Below is a small trained network, with its code and all its weights. Each question gives an input and a target symbol and asks what happens when units are switched off, that is, made to give their printed mean instead of their output.

import numpy as np


def w(rows, s, z=0):
    codes = np.array(rows[::2]) - 128.0
    scale = np.full(codes.shape[1], s)
    scale[-1] = z or s
    return codes * scale


def f(y):
    return np.maximum(y, 0)


def softmax(a):
    e = np.exp(a - a.max(-1, keepdims=True))
    return e / e.sum(-1, keepdims=True)


def log_softmax(a):
    a = a - a.max(-1, keepdims=True)
    return a - np.log(np.exp(a).sum(-1, keepdims=True))


def net(x, mask):
    ids = ['αγδηθμξπτφ'.index(c) for c in x.split()]
    T = len(ids)
    res = E[ids] + P[:T]
    u = 0
    for l in range(2):
        r = res
        for j in range(2):
            rows = slice(2 * j, 2 * j + 2)
            q, k, v = (r @ M[l][rows].T for M in (Q, K, V))
            z = softmax(np.where(np.tri(T) > 0, q @ k.T / 2**0.5, -1e9)) @ v
            o = O[l][rows]
            res = res + np.where(mask[u + j], z, o[:, -1]) @ o[:, :-1]
        u += 2
        y = f(res @ A[l][:, :-1].T + A[l][:, -1])
        res = res + np.where(mask[u : u + 12], y, B[l][:, -1]) @ B[l][:, :-1]
        u += 12
    return log_softmax(res[-1] @ U[:, :-1].T + U[:, -1])


Q, K, V, O, A, B = {}, {}, {}, {}, {}, {}
E = w([
[107,126,134,155,136,95,79,128],'α',
[125,176,104,152,145,113,93,152],'γ',
[13,69,168,108,102,131,142,93],'δ',
[121,124,155,148,71,124,80,127],'η',
[88,142,111,151,92,195,134,129],'θ',
[59,90,120,15,100,140,187,151],'μ',
[162,73,181,94,46,107,69,93],'ξ',
[179,146,164,117,129,74,105,93],'π',
[137,37,6,137,165,131,53,159],'τ',
[102,146,121,142,85,126,221,87],'φ',
],0.018)
P = w([
[5,158,104,100,97,83,68,122],'0',
[83,149,99,173,101,102,149,145],'1',
[104,86,149,64,205,187,88,121],'2',
[130,173,83,148,49,75,143,109],'3',
[123,131,111,177,123,127,180,164],'4',
[145,68,151,74,203,197,122,139],'5',
[169,158,95,178,41,91,170,134],'6',
[164,110,113,185,137,131,203,188],'7',
[197,62,143,88,203,212,147,145],'8',
[209,147,105,199,41,97,197,159],'9',
],0.014)
Q[0] = w([
[111,151,127,130,211,149,124,144],'0.h0',
[146,104,189,77,252,212,119,117],'0.h0',
[126,147,81,153,68,62,160,148],'0.h1',
[120,167,61,154,23,34,171,135],'0.h1',
],0.013)
K[0] = w([
[94,151,113,126,122,134,99,153],'0.h0',
[11,163,85,111,127,98,37,43],'0.h0',
[183,70,107,152,140,144,210,172],'0.h1',
[249,66,153,160,140,145,204,145],'0.h1',
],0.014)
V[0] = w([
[101,117,122,59,155,59,183,41],'0.h0',
[105,132,155,57,42,157,93,189],'0.h0',
[155,117,208,159,193,1,70,81],'0.h1',
[139,47,185,136,57,98,134,38],'0.h1',
],0.0076)
O[0] = w([
[140,66,130,77,190,47,137,63,134],'0.h0',
[196,147,134,147,123,145,72,192,255],'0.h0',
[94,89,254,184,135,124,175,122,135],'0.h1',
[162,35,140,206,143,170,86,42,204],'0.h1',
],0.01,0.0046)
A[0] = w([
[151,146,122,182,135,200,142,123,150],'0.n0',
[83,142,85,155,145,171,185,125,44],'0.n1',
[121,137,99,46,97,108,190,138,68],'0.n2',
[142,144,79,59,96,142,90,129,63],'0.n3',
[103,125,143,131,196,150,112,104,77],'0.n4',
[42,1,65,95,129,157,193,164,252],'0.n5',
[207,75,136,96,158,136,159,71,37],'0.n6',
[39,119,75,175,157,89,110,139,14],'0.n7',
[107,83,135,118,209,166,117,121,137],'0.n8',
[130,129,101,142,38,157,137,65,201],'0.n9',
[124,105,135,43,157,201,133,177,149],'0.n10',
[124,103,118,88,70,121,74,82,190],'0.n11',
],0.0092,0.0035)
B[0] = w([
[69,139,136,63,226,110,145,57,205],'0.n0',
[118,163,130,6,153,194,130,105,149],'0.n1',
[152,111,224,162,117,43,73,165,170],'0.n2',
[124,85,106,54,136,57,132,62,199],'0.n3',
[85,105,210,168,37,146,100,175,158],'0.n4',
[205,165,108,207,108,160,74,107,224],'0.n5',
[18,118,109,156,76,111,155,199,209],'0.n6',
[37,56,91,253,154,125,194,114,168],'0.n7',
[138,64,130,130,88,207,164,117,195],'0.n8',
[167,246,120,132,223,134,150,68,255],'0.n9',
[133,182,191,122,225,85,94,127,200],'0.n10',
[106,202,69,194,251,114,148,155,242],'0.n11',
],0.0059,0.0071)
Q[1] = w([
[150,191,75,190,3,94,150,105],'1.h0',
[118,210,121,156,166,103,118,87],'1.h0',
[58,57,127,112,74,188,106,83],'1.h1',
[113,39,224,33,254,195,110,227],'1.h1',
],0.0078)
K[1] = w([
[193,125,129,43,114,216,228,177],'1.h0',
[170,115,123,152,101,123,133,109],'1.h0',
[94,120,143,94,67,137,114,79],'1.h1',
[21,159,159,142,140,65,1,100],'1.h1',
],0.0076)
V[1] = w([
[2,98,145,84,135,144,45,83],'1.h0',
[176,136,170,130,57,108,135,90],'1.h0',
[155,77,83,125,160,168,166,125],'1.h1',
[184,110,63,192,60,180,58,139],'1.h1',
],0.0074)
O[1] = w([
[201,115,128,93,49,203,185,186,254],'1.h0',
[65,79,169,149,181,2,72,159,26],'1.h0',
[34,114,55,110,65,131,157,110,57],'1.h1',
[135,141,74,210,53,150,20,57,249],'1.h1',
],0.0067,0.0046)
A[1] = w([
[110,99,133,153,87,161,147,179,83],'1.n0',
[169,176,106,111,112,145,152,191,86],'1.n1',
[98,187,171,123,122,105,124,123,215],'1.n2',
[80,175,147,123,84,67,147,162,145],'1.n3',
[62,130,127,140,150,70,158,98,170],'1.n4',
[52,67,142,193,95,125,156,169,67],'1.n5',
[119,58,132,4,129,188,166,129,86],'1.n6',
[104,113,164,99,154,39,154,112,42],'1.n7',
[152,123,175,140,117,129,79,85,78],'1.n8',
[123,158,114,167,147,154,110,180,192],'1.n9',
[180,131,145,127,111,171,114,147,106],'1.n10',
[89,83,99,76,169,195,116,103,254],'1.n11',
],0.012,0.0036)
B[1] = w([
[69,173,59,113,112,156,102,115,183],'1.n0',
[101,122,197,85,93,178,139,89,196],'1.n1',
[177,140,115,179,2,124,116,170,189],'1.n2',
[97,54,43,130,220,199,125,104,161],'1.n3',
[186,88,81,96,96,121,209,144,181],'1.n4',
[71,163,123,167,145,13,65,79,191],'1.n5',
[121,157,47,145,104,126,157,157,189],'1.n6',
[129,151,130,119,110,183,95,120,170],'1.n7',
[129,94,88,125,154,169,167,134,236],'1.n8',
[104,177,187,99,130,106,179,142,255],'1.n9',
[94,168,114,95,171,113,125,111,238],'1.n10',
[161,72,176,154,75,49,151,113,191],'1.n11',
],0.009,0.0093)
U = w([
[55,160,130,151,187,73,153,149,146],'α',
[68,119,99,146,161,182,186,173,102],'γ',
[67,96,146,135,139,147,112,42,85],'δ',
[152,199,166,201,127,103,126,211,110],'η',
[96,143,168,89,109,133,131,34,76],'θ',
[132,156,136,97,173,73,79,99,144],'μ',
[129,120,126,168,254,192,126,88,162],'ξ',
[151,51,187,168,62,90,165,145,255],'π',
[113,101,80,154,83,161,86,160,104],'τ',
[127,138,76,127,205,98,187,129,102],'φ',
],0.0068,0.0043)

Each question gives the input, a string of symbols that net reads in full, and the target symbol t.
The units are the heads (2 rows each of Q, K, V and O) and the neurons (one row each of A and B). Each row of codes is followed by its name. A weight is (code - 128) times the scale printed after its matrix; where a second scale follows, it is the last column's (O, A, B and U).
mask holds one flag per unit, layer by layer, with each layer's heads first. A switched-off unit (its flag False) gives its mean, the last column of its rows in O or B, instead of its output. The means were averaged over made-up inputs and are rounded, as every weight is.
A unit's drop is (log p(t) with every unit on - log p(t) with that unit switched off) / (log p(t) with every unit on - log p(t) with every unit switched off).
The circuit of an input: a set's keep is (log p(t) with only the set's units on - log p(t) with every unit switched off) / (log p(t) with every unit on - log p(t) with every unit switched off). Starting from the 12 units with the biggest drops (on a tie, the unit counted first), units are removed one at a time, each time the one whose removal leaves the highest keep (on an exact tie, the one counted first), for as long as the keep stays at least 0.8.
units of the circuit, in order: the units of the circuit, biggest drop first
unit that matters most: the unit with the biggest drop
k most important neurons: the k neurons with the biggest drops, biggest first
k most important neurons of layer l: the k neurons of layer l with the biggest drops, biggest first
heads that matter: for each layer, one digit per head in row order, 1 if its drop is at least 0.15 and else 0, layers parted by /
input γ η α η η α φ τ ξ η, target τ: 2 most important neurons of layer 1 : [1.n3 1.n2]
input φ η μ, target π: units of the circuit, in order : [1.n11]
input η ξ η η γ π η, target π: units of the circuit, in order : [0.h1 0.h0 1.n10]
input ξ τ η π ξ θ η η ξ η, target ξ: units of the circuit, in order : [0.h1 0.n9 1.n8]
input δ π η η, target π: units of the circuit, in order : [0.h1 1.n2]
input π η η π α, target α: units of the circuit, in order : [1.n5 0.h1 1.h0]
input θ φ η α π η τ τ, target τ: heads that matter : 01 / 01
input α θ μ α, target μ: units of the circuit, in order : [0.h1 0.h0]
input γ η τ η η η, target η: 2 most important neurons : [0.n10 1.n2]
input ξ α η, target δ: units of the circuit, in order : [0.h1 1.n5 0.n6 0.n4]
input φ τ π α, target τ: 2 most important neurons : [0.n5 0.n6]
input η η φ μ η θ η η μ, target ξ: units of the circuit, in order : [0.n10 0.n5]
input τ η ξ α δ η α η φ, target θ: 3 most important neurons of layer 0 : [0.n7 0.n5 0.n1]
input π ξ τ τ δ θ η, target θ: units of the circuit, in order : [1.n1 0.h1 0.n9]
input α θ θ α α η μ, target μ: unit that matters most : 0.h1
input τ π π η ξ ξ θ μ η ξ, target ξ: units of the circuit, in order : [0.h1 0.n9 1.n8]
input η π η α γ θ γ, target θ: 2 most important neurons : [1.n1 0.n0]
input τ η π μ π τ γ, target τ: 2 most important neurons of layer 0 : [0.n5 0.n8]
input μ η ξ η τ, target τ: heads that matter : 00 / 01
input ξ θ τ η η η δ, target η: units of the circuit, in order : [0.h0 0.n9 1.n2 0.n3]
input γ π τ α η η η τ δ δ, target τ: units of the circuit, in order : [1.h1 0.h1 0.n5]
input τ η α φ θ, target θ: most important neuron : [0.n11]
input α θ η δ α η η θ δ δ, target θ: heads that matter : 11 / 00
